In the rows, zero is written as 128.
Rows with their classes
[124 118  29  92 131 151 104 126 114 120 110  91 131 147 131 125 132 122
 115 252 140 142  86 134 127 133 127  75 183 222 108 112 104 129 114 128
 137 150 129 139   4 100] -> JN
[130 130 168 162 134 123 130 117 145 134 137 142 102 146 137 133 129 124
 133  85 127 111 143 115 139 117 133 138 128  72 138 126 157 130 128 119
 127 112 126 129 170 136] -> JN
[128 119 158 112 132 141 128 117 121 123 136 137 127 124 134 128 129 130
 136 132 123 127 125 131 130 119 135 141 115  74 139 129 152 123 131 114
 127 109 116 129 148 130] -> Jc
[109 110 126 136 132 114 111  84 142 122 138 129 128 141 138 124 131 136
 123 116 125 114 136 124 137 121 135 152 116  73 137 127 131 112 135 124
 131 131  63 132  91 118] -> Jc
[115 122 135 134 129 121 130 131 122 132 138 134 126 137 132 132 121 127
 135 111 129 127 139 123 134 118 142 148 131  84 128 122 141 131 137 121
 136 120 100 129 141 134] -> Jc
[130 124 173 129 134 123 134 146 137 125 132 145 130 128 124 130 135 119
 123  78 118 119 141 134 124 128 130 133 112  94 137 130 143 123 127 131
 134 118 141 139 159 131] -> JN
[126 125 141 131 128 131 130 124 121 131 119 121 123 130 127 128 130 123
 129 124 133 125 143 128 130 117 122 125 119 114 134 130 129 127 129 127
 120 120 148 126 133 126] -> JN
[121 123 134 138 129 123 122  99 144 128 141 136 126 137 133 125 133 120
 133 114 128 120  98 123 137 124 145 132 124  71 133 133 141 165 137 114
 134 113  87 132 112 123] -> Jc
[128 126 126 137 130 123 120 123 119 124 136 129 129 112 132 126 124 127
 135  71 123 121 138 126 131 127 130 131 129 107 133 134 135 129 127 126
 135 122 105 132 145 133] -> Jc
[115 111 135 140 123 118 115 109 140 128 137 145 132 138 130 118 139  48
 130 107 127 125 136 124 158 130 138 144 123  80 119 138 133 123 131 127
 134 122  70 127 114 117] -> Jc
[119 114 128 123 123 141 123 129 122 127 122 126 133 135 129 126 124 139
 127 153 133 133 122 120 119 130 127 127 140 130 131 123 150 128 114 133
 129 131 139 126  95 121] -> JN
[125 123 164 137 131 135 131 132 125 127 135 137 128 138 125 131 131 115
 118 102 137 121 130 128 128 116 120 126 129  96 135 129 125 125 132 125
 137 118 141 125 129 114] -> JN
[118 135  88 111 122 129 128 115 140 119 127 122 119 108 134 124 133 140
 122 189 128 125 120 123 127 124 126 114 130 168 120 125 122 124 122 129
 144 133 124 132  64 132] -> JN
[127 128 183 150 122 133 129 125 132 124 140 129 140 152 106 143 136 122
 128  89 126 120 166 123 121 131 137 131 128  65 125 129 147 130 124 113
 127 110 150 121 165 133] -> JN
[143 141 146 130 127 154 135 106 138 115 131 127 128 118 118 132 130 130
 142 119 118 129 138 128 122 120 146 120 132 101 137 135 147 130 123 106
 134 109 120 132 156 125] -> Jc
[127 122 148 138 125 128 123 127 135 127 135 136 119 131 127 135 121 123
 123 117 141 121 133 123 128 125 101 131 122 116 138 125 132 123 132 124
 120 126 152 120 138 134] -> JN
[125 125 132 134 128 109 124 103 132 135 133 136 146 129 134 124 139 133
 127 105 124 125 138 127 129 127 132 155 127  99 133 130 129 124 129 127
 131 122  84 126 119 129] -> Jc
[119 134  30  93 129 143 102 134 105 128 113  90 135 142 125 123 129 139
 117 252 139 142  87 142 111 125 115  79 146 210 107 120  99 114 120 134
 139 142 122 132   4 120] -> JN
[131 125  98 125 130 135 117 133 127 129 136 106 131 145 131 123 135 135
 121 177 142 125 132 122 135 135 124 110 137 158 114 141 122 121 127 123
 128 130 115 129  80 125] -> JN
[122 121 157 131 121  88 128 133 129 129 141 129 136 135 123 123 128 113
 120 106 132 129 140 125 116 131 127 136 127 104 134 127 132 128 133 129
 124 123 139 115 135 131] -> JN
[121 112 107 133 124  96 125  94 140 127 126 132 124 127 139 122 148 119
 125 118 125 126 135 132 146 129 127 163 120  81 127 126 129 128 131 125
 142 131  50 135  97 123] -> Jc
[137 137 220 165 125 119 144 104 148 128 148 163 124 145 133 132 127 120
 140  31 114 115 156 115 142 121 131 161 119  41 142 142 160 136 139 119
 116  95 141 122 240 144] -> JN
[125 138  92 114 126 139 118 128 119 119 129 117 130 146 133 124 128 133
 124 183 133 136 118 126 121 133 118 100 138 154 127 123 139 122 130 123
 131 132 125 127  69 123] -> JN
[116 111 136 136 130  91 126  95 130 135 126 137 125 129 130 127 156 119
 129 105 127 131 131 101 134 125 130 164 114  90 131 129 125 127 131 128
 144 134  46 126  91 113] -> Jc
[124 123 141 131 131 119 110 107 119 127 127 136 137 128 116 133 130 120
 133  97 125 130 139 131 139 128 140 150 123  65 141 122 132 128 133 123
 141 123  75 125 120 114] -> Jc
[127 130 129 133 144 123 124 136 124 117 134 126 120 136 120 128 134 113
 130 123 136 131 124 115 123 127 135 121 126 120 131 126 128 126 129 120
 132 125 137 130 130 127] -> JN
[116 139 129 136 127 121 121 114 125 131 135 128 128 133 133 127 135 131
 132 109 129 121 131 127 109 145 151 149 113  82 133 127 135 109 134 122
 134 123  74 127 109 118] -> Jc
[129 119 110 131 126  98 128 100 139 119 134 138 114 132 153 125 139 131
 117 119 124 126 117 117 146 121 127 145 122 103 124 132 123 130 129 126
 130 144  63 129 115 134] -> Jc
[123 119 186 141 131 152 125 120 118 111 141 137 124 153 125 138 125 118
 136  76 131 116 154 121 136 133 143 116 119  44 143 128 144 123 106 116
 132 105 144 117 137 111] -> JN
[132 112 127 133 124 120 123  96 128 127 128 132 129 131 134 132 127 134
 133 124 130 115 139 126 141 118 133 142 128  93 128 131 145 125 123 126
 135 124  86 124 130 124] -> Jc
[124 121 123 135 127 111 128 100 129 127 126 137 126 117 126 128 131 130
 134 159 123 123 133 129 133 121 132 150 122 103 130 139 127 123 127 128
 136 137  84 124 127 120] -> Jc
[127 128 128 132 127 123 130 119 131 127 139 127 131 129 132 130 129 134
 139 124 122 123 134 125 132 127 134 147 122  96 146 133 126 122 139 129
 128 122  96 142 132 134] -> Jc
[125 150 147 129 100 153 131 117 139 129 132 122 109 131 127 130 120 140
 147 124 104 120 156 121 149 120 139 112 147 109 139 126 151 133 130 122
 122 114 150 133 185 148] -> Jc
[124 116  99 110 120 153 118 138 117 126  66 117 133 135 126 123 138 125
 121 155 133 132 115 140 130 131 120 115 133 159 126 118 110 120 130 126
 136 130 139 127  81 119] -> JN
[124 126 125 135 130 114 123 107 155 129 133 129 122 128 133 129 132 136
 125 117 127 119 137 130 142 124 144 156 127  85 134 136 126 169 134 141
 133 129  71 134 121 125] -> Jc
[137 137 158 125 130 144 130 149 121 130 126 132 133 104 116 129 123 118
 143  92 121 126 134 136 123 131 134 134 136 101 131 120 128 143 128 124
 129 114 151 118 188 133] -> Jc

Rows, each with its class
[107 109 137 129 132 124 133 119 144 133 116 138 147 129 141 145 135 126
 146 107 137 138 144  93 165 155 132 117 135 147 133 100 144  70 135 126
  97 137 129 127  99 128] -> Q
[105 178 185 180 151 158 152 163 145 113 127 132 145 129 138 170 142 128
 133  55 193 150 183  98 196 169 174 126 198 158 111 101 129  12 134 128
  36  95 153 112 113 105] -> B
[116 168 177 170 144 144 145 153 134 132 128 143 142 120 131 169 139 141
 161  82 221 152 177  91 173 154 150 133 181 174 105  86 132  31 169 132
  68 101 142 118  97 110] -> Q
[112 135 168 160 141 136 150 142 142 133 113 136 149 131 140 166 140 135
 155  87 200 160 172  77 178 159 148 126 166 173 112  82 139  27 155 129
  66 115 132 115  99 118] -> Q
[126  79 122 127 123 141 145 133 120 117 119 142 140 126 146  96 134  66
 124 120 116 139 132 103 108 109 133 110  98 106 130 119 132 112  19 132
 146 127 139 127 122 130] -> V
[142 134 163 163 139 175 128 151 119 103 131 133 156 133 133 114 134 106
 107  91 143 127 136 114  89 119 126 115 135 115 120 115 114  76  36 146
  96 113 132 130 121 103] -> V
[121 119 154 150 143 163 160 151 118 112 138 136 142 126 143 104 139  65
 131  99 187 149 162  87 119 111 154 129 130 140 116 102 129  89  41 133
 118  99 158 134 114 121] -> V
[112 133 135 147 125 129 133 131 142 132 122 139 137 123 132 137 136 140
 136 112 153 133 136 109 175 138 123 124 133 149 125 104 132  76 143 126
 114 125 129 124  96 131] -> Q
[107 133 157 150 144 139 132 130 144 131 117 136 149 126 146 164 116 143
 141  87 158 138 163  90 182 176 141 115 160 157 134  96 132  44 145 125
  64 120 128 114 102 118] -> Q
[121  85 149 140 138 162 161 135 134 110 112 137 157 134 155 104 138  67
 132  97 134 143 155  79 130 120 142 110 117 118 122 100 135  80  18 136
 103 122 135 139 121 121] -> V
[108 113 167 156 143 133 158 125 153 127 111 129 158 132 147 169 145 121
 168  65 192 158 202  57 209 165 146 110 161 166 126  74 145  25 143 126
  54 124 147 101 101 115] -> Q
[ 97 133 117 143 131 127 131 139 135 129 132 146 119 123 137 139 134 125
 134 106 137 135 146 108 165 149 153 116 136 118 123 110 129  90 128 120
 109 123 144 116 114 140] -> B
[123 134 149 150 136 153 148 144 131 114 127 138 143 125 147 120 134 104
 130  95 140 136 151  98 142 134 147 116 136 124 125 109 134  66  79 132
  96 119 144 112 122 121] -> V
[116  74 112 121 122 139 154 133 120 118 121 141 141 119 146  86 130  51
 133 125 122 141 136  89 108  91 140 111  92 111 133 115 133 122  27 126
 160 120 153 129 125 142] -> V
[104 149 147 160 145 131 111 142 135 114 121 144 120 136 133 154 130 169
 116  79 109 116 146 123 187 166 145 114 162 140 122 120 136  54 152 130
  46 121 141 113 117 119] -> B
[110 157 155 161 148 143 123 151 139 115 127 142 133 126 128 155 133 164
 116  84 134 120 150 121 168 156 155 115 169 140 117 120 128  51 135 126
  65 115 137 115 119 119] -> B
[116 135 149 155 135 151 159 151 121 106 130 139 137 124 142 123 133 101
 126  98 160 135 151  98 141 123 153 122 145 130 116 109 125  75  80 126
 102 109 144 128 115 119] -> V

Rows, each with its class
[124 111 130 126 128 126 135  95  90 139 129 131 193 130 144 130 160 112
 110 138 101 157 137 121 131 129 125 132 133 135  94 111 123 108 149 136
 124 118 122 142 123  95] -> <32>
[131 128 122 125 129 126 119 119 118 133 131 127 146 128 134 128 137 128
 121 134 118 136 128 126 130 127 130 133 135 131 117 122 126 123 134 131
 129 126 125 129 129 117] -> <28>
[123 120 130 127 132 129 125 121 123 130 124 132 148 128 125 132 137 125
 118 130 121 137 125 127 135 129 127 123 127 122 122 127 127 128 145 129
 124 120 129 138 128 114] -> <28>
[130 120 130 126 128 128 125 121 118 130 127 128 144 126 131 132 136 123
 120 130 120 136 125 127 132 129 127 130 133 122 121 125 126 122 137 130
 126 123 126 132 126 117] -> <28>
[126 122 131 122 130 127 127 129 127 129 126 130 133 126 130 130 134 127
 118 128 125 135 126 126 135 130 132 127 134  94 114 125 129 128 131 128
 129 122 127 128 124 126] -> <27>
[125 119 133 130 130 128 123 114 118 133 126 133 156 128 131 133 141 126
 114 131 117 139 122 125 124 133 124 124 123 148 114 126 127 125 150 130
 121 124 126 137 127 105] -> <34>
[127 108 141 124 128 125 142 107  83 137 130 130 176 127 151 127 146 115
 123 128 119 154 159 102 127 132 130 120 140 120 101 105 126 105  86 139
 136 129 130 135 120 155] -> <32>
[132 128 125 119 148 134 136 132 119 129 130 118 127 124 135 122 128 128
 130 128 123 133 138 127 135 126 136 130 140 110 132 119 127 123 106 132
 138 129 130 123 129 148] -> <28>
[129 112 135 119 134 126 139 124 105 134 125 131 149 121 141 124 139 122
 116 126 123 147 147 123 137 129 135 134 146  89 119 107 127 116  93 134
 137 126 129 124 121 154] -> <32>
[122 111 141 134 127 129 123 106 109 136 131 138 172 138 133 135 148 119
 117 131 115 145 131 123 128 133 118 119 114 149 108 127 129 121 149 130
 121 119 127 146 125 103] -> <28>
[123 113 146 134 127 130 122 119 119 132 130 135 152 131 127 137 139 124
 121 122 126 140 133 126 132 135 123 114 121 118 122 127 129 127 129 129
 121 122 130 141 124 126] -> <27>
[128 111 136 121 132 124 139 113  97 135 124 131 166 127 141 129 146 119
 119 128 118 150 148 124 133 132 130 124 142 108 108 107 128 112 103 136
 133 123 128 133 121 141] -> <32>
[127 124 134 132 126 128 126 125 123 136 127 131 138 129 128 131 130 126
 126 126 124 132 129 128 128 131 126 125 124 133 123 127 127 126 129 128
 127 126 128 127 125 126] -> <34>
[124 124 137 139 122 128 123 117 129 129 131 134 148 135 129 133 137 121
 126 129 124 133 126 127 123 132 118 124 118 157 116 132 129 128 144 128
 117 123 127 139 129 108] -> <34>
[130 128 121 120 130 126 133 123 120 130 127 129 140 126 132 127 134 126
 122 132 121 134 129 126 130 127 137 134 136 122 119 122 126 123 128 129
 132 124 128 126 126 123] -> <28>
[115 102 154 134 129 132 112 108 113 135 129 139 175 131 133 140 152 120
 110 123 119 150 134 126 142 135 119 109 121 111 100 123 125 124 141 131
 116 114 129 148 125 113] -> <27>
[124 128 128 132 128 128 120 133 140 125 128 130 121 128 120 131 127 130
 126 127 129 123 116 132 131 130 126 125 122 123 134 134 128 135 151 124
 122 122 127 130 130 116] -> <28>
[124 111 140 123 131 127 130 112 100 138 129 132 174 127 140 130 148 115
 114 127 113 151 140 122 136 130 124 121 133 112 107 114 127 116 125 133
 126 121 127 140 121 122] -> <32>
[125 119 136 132 129 127 127 117 119 130 129 132 148 130 132 132 134 125
 120 128 123 138 132 124 129 132 124 124 126 131 118 127 127 122 133 130
 123 123 126 137 124 119] -> <34>
[124 122 135 141 126 127 128 118 117 129 129 131 151 133 131 132 140 123
 122 129 120 139 129 126 129 133 127 124 124 139 118 117 123 122 140 129
 122 122 128 137 128 113] -> <34>
[122 106 135 133 124 126 136  88  77 141 128 135 194 133 148 131 162 113
 120 139  99 164 146 118 126 131 121 128 132 152  85 113 121 102 137 138
 122 119 125 148 122  97] -> <32>
[131 115 127 121 133 126 136 110  91 135 124 128 162 124 142 128 146 121
 116 133 114 148 140 123 135 127 132 130 142 107 110 110 126 113 119 134
 131 121 124 127 123 126] -> <27>
[121 121 136 133 130 125 115 121 132 128 126 133 144 130 122 134 140 128
 113 127 121 134 114 127 134 130 123 123 120 125 132 133 127 137 163 126
 116 116 128 139 130  97] -> <28>
[121 113 145 135 125 131 118 111 116 133 128 137 170 134 130 140 148 119
 111 127 117 138 127 124 131 133 118 115 117 136 115 132 126 124 157 129
 115 118 128 145 129 102] -> <27>
[129 114 135 117 131 124 145 116  91 127 130 128 161 127 150 124 139 120
 129 125 122 147 160 122 127 132 135 127 144 108 106 103 124 109  72 137
 141 134 132 122 119 168] -> <32>
[127 105 139 127 127 127 138 106  81 137 130 130 179 130 150 123 147 117
 124 127 116 153 159 120 122 135 129 120 140 123  97 106 123 107  86 137
 135 126 132 138 116 150] -> <32>
[127 127 124 126 127 128 128 121 123 130 128 129 142 126 129 129 136 128
 120 134 119 129 124 129 131 125 126 131 129 130 122 126 127 124 147 130
 123 123 123 131 128 109] -> <34>
[121 110 138 121 130 132 130 113 100 133 127 131 169 120 139 129 147 121
 114 129 115 150 139 122 135 131 130 123 139 104 112 112 126 114 120 134
 129 121 128 135 124 126] -> <32>
[126 122 134 136 127 129 131 122 123 129 129 129 140 131 130 130 132 126
 128 128 124 132 129 126 127 132 121 125 123 138 122 130 128 126 132 129
 126 129 128 133 127 120] -> <34>
[127 129 124 134 126 127 125 115 124 129 132 129 144 132 127 130 135 127
 121 135 117 131 118 129 129 129 124 134 121 150 121 131 125 128 159 128
 123 123 124 135 128  95] -> <34>
[119 113 143 126 134 127 120 117 119 134 126 133 160 129 126 137 146 123
 112 128 117 141 125 128 138 133 123 114 129 107 121 123 127 125 149 129
 120 115 126 138 125 109] -> <27>
[121 115 133 121 134 127 133 126 121 132 127 132 150 123 130 130 140 124
 112 127 119 144 128 127 139 130 129 124 136  94 125 118 128 122 137 130
 126 114 125 131 127 121] -> <27>
[127 105 143 126 124 127 140 100  81 140 129 133 185 132 151 133 148 115
 117 129 112 156 157 121 127 133 126 121 136 133  95 111 125 105  97 138
 131 126 130 142 122 137] -> <32>
[125 108 141 123 129 129 131 115 104 135 126 133 169 128 137 130 147 122
 115 127 117 149 141 125 136 131 126 120 136 102 112 111 126 116 114 134
 127 121 128 136 127 130] -> <27>
[119 120 146 133 128 130 118 125 130 129 128 135 140 130 126 136 135 126
 121 121 131 132 125 128 133 133 120 112 118 118 127 131 128 134 138 128
 125 120 131 138 128 123] -> <28>
[116 111 140 127 132 138 125 118 118 131 127 135 158 125 131 134 145 126
 111 126 119 146 127 126 138 129 124 117 129 103 119 123 128 124 139 129
 121 113 128 137 123 113] -> <27>
[123 115 138 122 135 130 125 134 123 129 126 133 138 123 133 129 136 126
 119 123 131 141 132 126 141 132 134 123 138  83 130 118 128 129 114 128
 137 119 131 127 124 142] -> <27>

Rows, each with its class
[147 156 163 135 158 149 130 151 146  72  99 124 142 151 115 133 153 123
 159 136 106 134 125 118 134 127 133 114 152 113 170 117 119 143 118 132
 128 119 122 139 155 129] -> PQ
[158 148 141 129 117 131 132 155 138 121 131 153 143 131 116 144 105 107
 145 106 116 120 116 101 134 151 134 128 147 144 118 120 125 124 115 135
 127 105 142 135 127 130] -> Nb
[171 126 138 116 111 129 130 140 115 122 124 136 133 148 108 130 112  85
 152 136 114 119 111  80 145 147 134 139 137 141 122 116 123 119 113 140
 114 122 171 126 123 128] -> Nb
[141  99 153 155 152 139 139 121 143 105 127 127 102 167 147 157 115 115
 118 120 126 130 120  99 134 132 132 139 147 128 139  97 127 126 121 128
 142 135 132 128 130 137] -> Qj
[144 100 166 153 156 144 138 132 136  88 118 132 134 166 138 140 132 119
 124 138 129 132 125 109 131 126 133 136 136 109 149 116 112 134 125 138
 143 137 135 134 138 122] -> Qj
[163 144 148 117 107 139 140 159 122 110 118 147 144 130 110 140 110  85
 159 130 110 121 114 111 140 158 135 137 133 151 114 127 115 120 111 139
 114 116 172 137 129 125] -> Nb
[149 138 139 126 109 135 151 129 118 121 128 145 138 134 110 131  89  97
 159 116 125 111 118  88 142 120 133 135 144 138 110 128 127 121 115 147
 121 124 156 122 115 139] -> Nb
[157 153 125  97 119 124 133 146 109 128 122 135 127 142 111 131 120 102
 145 133 112 118 105  90 143 136 136 130 150 140 123 112 128 125 123 141
 125 122 146 123 125 139] -> Nb
[127 162 138 109 131 129 145 138 114 104 123 144 145 149  98 140 115  87
 172 141 113  77 118  98 131  88 154 137 171 142 125 122 134 144 119 137
 121 138 139 119 137 134] -> ZN
